Here is a tiny trained network, its code and every weight. The questions are about switching its units off for an input and a class, where a switched-off unit gives its printed mean instead of its output.

import numpy as np


def w(rows, s, z=0):
    codes = np.array(rows[::2]) - 128.0
    scale = np.full(codes.shape[1], s)
    scale[-1] = z or s
    return codes * scale


def f(y):
    return y / 2 * (1 + np.tanh(0.7978845608 * (y + 0.044715 * y**3)))


def log_softmax(a):
    a = a - a.max(-1, keepdims=True)
    return a - np.log(np.exp(a).sum(-1, keepdims=True))


def net(x, mask):
    res = np.array(x, float).reshape(1, 5) / 4 @ E
    y = f(res @ A[0][:, :-1].T + A[0][:, -1])
    res = res + np.where(mask, y, B[0][:, -1]) @ B[0][:, :-1]
    return log_softmax(res[-1] @ U[:, :-1].T + U[:, -1])


A, B = {}, {}
E = w([
[137,123,111,133,139,110,136,100,117,140,120],'x0',
[132,145,89,90,165,110,103,130,129,133,136],'x1',
[113,249,164,111,87,96,135,81,121,82,161],'x2',
[61,121,119,98,72,37,110,142,212,174,96],'x3',
[164,98,183,25,116,173,176,102,153,173,179],'x4',
],0.013)
A[0] = w([
[118,114,125,129,131,114,121,90,90,149,112,124],'N1',
[121,142,100,98,135,141,131,110,149,172,110,119],'N2',
[178,150,149,175,108,126,103,129,153,105,118,101],'N3',
[209,100,107,184,199,225,98,125,63,53,143,158],'N4',
[65,75,104,154,128,108,61,146,151,146,62,158],'N5',
[158,155,170,113,150,180,124,90,142,100,183,124],'N6',
[186,152,154,75,112,160,129,63,122,110,174,128],'N7',
[136,162,163,68,131,143,191,76,41,104,181,126],'N8',
[146,168,126,89,118,150,200,82,142,88,172,128],'N9',
[103,210,119,134,55,77,119,88,136,74,164,8],'N10',
[98,164,102,206,161,107,122,149,90,68,100,172],'N11',
[155,177,143,101,140,179,145,91,117,130,171,121],'N12',
[68,178,134,140,140,152,116,133,182,207,172,171],'N13',
[97,132,192,95,128,43,131,104,222,152,113,2],'N14',
[69,208,155,120,99,97,125,94,105,100,100,170],'N15',
[121,52,145,63,101,150,119,113,108,169,135,97],'N16',
[142,82,154,60,115,134,166,124,156,210,155,12],'N17',
[168,165,144,118,112,128,140,158,67,101,156,118],'N18',
[132,254,164,133,84,61,122,89,132,95,123,157],'N19',
[170,80,168,44,114,149,188,115,187,218,166,150],'N20',
[154,71,186,68,129,134,134,104,178,209,164,184],'N21',
[65,58,76,172,87,58,67,194,151,151,68,145],'N22',
[92,120,150,57,48,44,129,88,201,150,102,209],'N23',
[126,67,123,119,169,158,154,147,105,192,123,99],'N24',
[105,87,122,148,127,117,147,164,49,98,150,142],'N25',
[169,142,122,115,87,129,123,136,151,125,102,90],'N26',
],0.008,0.0098)
B[0] = w([
[120,135,150,130,111,123,111,140,137,131,132,128],'N1',
[128,144,132,140,129,121,128,102,133,132,94,136],'N2',
[133,126,113,130,110,159,119,144,117,103,139,134],'N3',
[139,65,135,60,121,121,59,140,64,45,105,250],'N4',
[140,166,139,169,146,128,185,163,178,185,142,186],'N5',
[120,142,100,148,142,151,157,119,165,156,154,181],'N6',
[99,182,115,164,133,112,152,118,155,155,175,191],'N7',
[123,173,134,157,144,129,179,125,171,136,190,202],'N8',
[109,144,99,183,151,154,166,140,144,171,160,179],'N9',
[193,22,206,55,201,50,157,180,69,70,62,165],'N10',
[143,65,135,80,160,148,101,145,73,92,105,196],'N11',
[147,155,123,186,124,140,148,115,154,162,191,179],'N12',
[140,133,110,121,129,87,130,148,131,138,139,161],'N13',
[58,140,31,75,81,183,46,62,85,74,150,155],'N14',
[117,139,85,110,109,151,73,90,108,144,114,191],'N15',
[114,94,148,81,131,143,96,152,102,97,128,170],'N16',
[180,1,165,96,224,83,178,161,63,87,93,165],'N17',
[129,158,132,150,103,141,131,103,138,156,136,160],'N18',
[106,105,116,61,74,155,67,89,115,85,138,213],'N19',
[120,106,114,105,102,159,77,102,89,114,121,232],'N20',
[105,138,88,121,86,148,85,88,121,119,136,223],'N21',
[138,165,125,186,142,119,192,129,166,171,175,207],'N22',
[138,49,183,115,167,69,157,185,109,96,108,226],'N23',
[110,102,122,57,100,140,118,116,102,93,117,174],'N24',
[116,128,108,114,117,128,110,130,132,121,107,155],'N25',
[130,119,104,139,142,142,116,111,113,103,132,123],'N26',
],0.0086,0.016)
U = w([
[172,84,171,107,163,87,156,216,88,132,96,214],'0',
[83,138,65,103,61,189,80,67,93,135,130,4],'1',
[121,235,115,212,122,128,244,144,189,218,162,206],'2',
],0.011,0.0021)

Each question gives the input, the list of numbers given to net, and the class t.
The units are the neurons (one row each of A and B). Each row of codes is followed by its name. A weight is (code - 128) times the scale printed after its matrix; where a second scale follows, it is the last column's (A, B and U).
mask holds one flag per neuron, in row order. A switched-off neuron (its flag False) gives its mean, the last column of its row in B, instead of its output. The means were averaged over made-up inputs and are rounded, as every weight is.
A unit's drop is (log p(t) with every unit on - log p(t) with that unit switched off) / (log p(t) with every unit on - log p(t) with every unit switched off).
The circuit of an input: a set's keep is (log p(t) with only the set's units on - log p(t) with every unit switched off) / (log p(t) with every unit on - log p(t) with every unit switched off). Starting from the 12 units with the biggest drops (on a tie, the unit counted first), units are removed one at a time, each time the one whose removal leaves the highest keep (on an exact tie, the one counted first), for as long as the keep stays at least 0.8.
circuit, biggest first: the units of the circuit, biggest drop first
k most important neurons: the k neurons with the biggest drops, biggest first
drop when u is switched off: that unit's drop, to one decimal
input [8,-3,-2,8,-5], class 2: circuit, biggest first => [N22]
input [1,5,-4,0,5], class 1: 3 most important neurons => [N21; N20; N10]
input [0,8,0,5,3], class 0: 2 most important neurons => [N23; N19]
input [7,8,-2,6,7], class 0: 2 most important neurons => [N23; N17]
input [0,0,5,7,-5], class 0: 2 most important neurons => [N10; N23]
input [7,3,0,-5,-7], class 0: 3 most important neurons => [N21; N11; N20]
input [-2,-4,0,-1,-5], class 0: 4 most important neurons => [N21; N20; N14; N11]
input [0,2,1,-6,1], class 2: 2 most important neurons => [N19; N20]
input [-3,-8,0,4,-8], class 2: 2 most important neurons => [N22; N4]
input [1,-8,3,7,-3], class 0: 2 most important neurons => [N23; N10]
input [3,-1,7,4,-2], class 0: 2 most important neurons => [N10; N23]
input [2,8,-4,-1,6], class 1: drop when N21 is switched off => 1.1
input [-8,-2,-2,4,-8], class 2: drop when N22 is switched off => 0.1
input [-6,-3,2,6,-3], class 0: drop when N23 is switched off => 0.6
input [2,6,4,4,-8], class 0: circuit, biggest first => [N10]
